Below is a small trained network, with its code and all its weights. Each question gives an input and a class and asks what happens when units are switched off, that is, made to give their printed mean instead of their output.

import numpy as np


def w(rows, s, z=0):
    codes = np.array(rows[::2]) - 128.0
    scale = np.full(codes.shape[1], s)
    scale[-1] = z or s
    return codes * scale


def f(y):
    return y / 2 * (1 + np.tanh(0.7978845608 * (y + 0.044715 * y**3)))


def log_softmax(a):
    a = a - a.max(-1, keepdims=True)
    return a - np.log(np.exp(a).sum(-1, keepdims=True))


def net(x, mask):
    res = np.array(x, float).reshape(1, 5) / 4 @ E
    y = f(res @ A[0][:, :-1].T + A[0][:, -1])
    res = res + np.where(mask, y, B[0][:, -1]) @ B[0][:, :-1]
    return log_softmax(res[-1] @ U[:, :-1].T + U[:, -1])


A, B = {}, {}
E = w([
[75,112,92,178,19,177],'x0',
[199,38,221,188,149,243],'x1',
[180,1,53,98,83,54],'x2',
[65,56,205,203,122,45],'x3',
[146,184,38,215,212,124],'x4',
],0.0085)
A[0] = w([
[200,22,68,127,116,114,2],'neuron 0',
[203,91,159,64,254,74,21],'neuron 1',
[201,53,150,171,141,193,25],'neuron 2',
[121,110,112,144,40,159,78],'neuron 3',
[197,120,44,50,117,211,54],'neuron 4',
[155,93,179,36,129,112,83],'neuron 5',
[142,107,74,110,93,60,77],'neuron 6',
[103,53,139,184,133,71,50],'neuron 7',
[102,101,154,189,139,84,65],'neuron 8',
[99,90,60,188,78,182,38],'neuron 9',
[163,115,47,227,195,111,74],'neuron 10',
],0.012,0.0061)
B[0] = w([
[105,189,130,118,182,229,231],'neuron 0',
[160,138,52,242,56,149,254],'neuron 1',
[38,179,62,44,151,74,243],'neuron 2',
[154,78,96,179,69,156,191],'neuron 3',
[173,121,247,162,182,7,248],'neuron 4',
[121,62,123,108,85,167,228],'neuron 5',
[65,168,107,97,168,161,228],'neuron 6',
[176,131,230,151,153,30,212],'neuron 7',
[207,156,140,123,199,110,183],'neuron 8',
[190,142,44,199,85,154,207],'neuron 9',
[98,46,176,50,50,160,229],'neuron 10',
],0.017,0.0085)
U = w([
[151,107,61,216,84,89,103],'0',
[166,126,203,144,191,42,24],'1',
[23,155,25,66,151,2,137],'2',
[79,194,195,149,191,241,254],'3',
[112,9,177,68,69,136,116],'4',
],0.0094,0.0062)

Each question gives the input, the list of numbers given to net, and the class t.
The units are the neurons (one row each of A and B). Each row of codes is followed by its name. A weight is (code - 128) times the scale printed after its matrix; where a second scale follows, it is the last column's (A, B and U).
mask holds one flag per neuron, in row order. A switched-off neuron (its flag False) gives its mean, the last column of its row in B, instead of its output. The means were averaged over made-up inputs and are rounded, as every weight is.
A unit's drop is (log p(t) with every unit on - log p(t) with that unit switched off) / (log p(t) with every unit on - log p(t) with every unit switched off).
The circuit of an input: a set's keep is (log p(t) with only the set's units on - log p(t) with every unit switched off) / (log p(t) with every unit on - log p(t) with every unit switched off). Starting from all 11 units, units are removed one at a time, each time the one whose removal leaves the highest keep (on an exact tie, the one counted first), for as long as the keep stays at least 0.8.
units of the circuit, in order: the units of the circuit, biggest drop first
unit that matters most: the unit with the biggest drop
k most important neurons: the k neurons with the biggest drops, biggest first
drop of u: that unit's drop, to one decimal
input [5,-5,5,-5,7], class 4: units of the circuit, in order	[neuron 10]
input [-2,-6,1,-6,-7], class 4: 4 most important neurons	[neuron 5; neuron 2; neuron 7; neuron 8]
input [3,6,1,4,0], class 2: 2 most important neurons	[neuron 2; neuron 4]
input [8,8,-3,5,-1], class 0: 3 most important neurons	[neuron 9; neuron 3; neuron 6]
input [1,4,4,-3,-3], class 2: 2 most important neurons	[neuron 2; neuron 10]
input [-2,-5,-7,7,5], class 1: 3 most important neurons	[neuron 2; neuron 0; neuron 8]
input [-5,-1,7,-6,-1], class 3: 4 most important neurons	[neuron 0; neuron 6; neuron 7; neuron 1]
input [-4,6,-6,-3,2], class 2: units of the circuit, in order	[neuron 2; neuron 0]
input [3,-2,-2,-2,5], class 4: 4 most important neurons	[neuron 10; neuron 2; neuron 1; neuron 0]
input [8,-1,1,-7,-5], class 0: 2 most important neurons	[neuron 3; neuron 9]
input [-4,7,2,2,7], class 2: 2 most important neurons	[neuron 2; neuron 5]
input [-6,2,-2,3,7], class 4: 2 most important neurons	[neuron 10; neuron 9]
input [-4,-7,6,7,-1], class 1: 2 most important neurons	[neuron 7; neuron 2]
input [5,-2,7,6,5], class 3: 2 most important neurons	[neuron 0; neuron 6]
input [3,2,4,4,4], class 1: unit that matters most	neuron 7
input [-8,-8,8,-2,-3], class 0: 3 most important neurons	[neuron 1; neuron 2; neuron 5]
input [6,8,0,4,6], class 2: drop of neuron 2	1.8
input [-3,-3,5,-2,7], class 4: drop of neuron 10	1.3
input [-4,-6,7,5,-5], class 3: drop of neuron 4	0.1
input [0,0,6,-3,0], class 3: unit that matters most	neuron 0
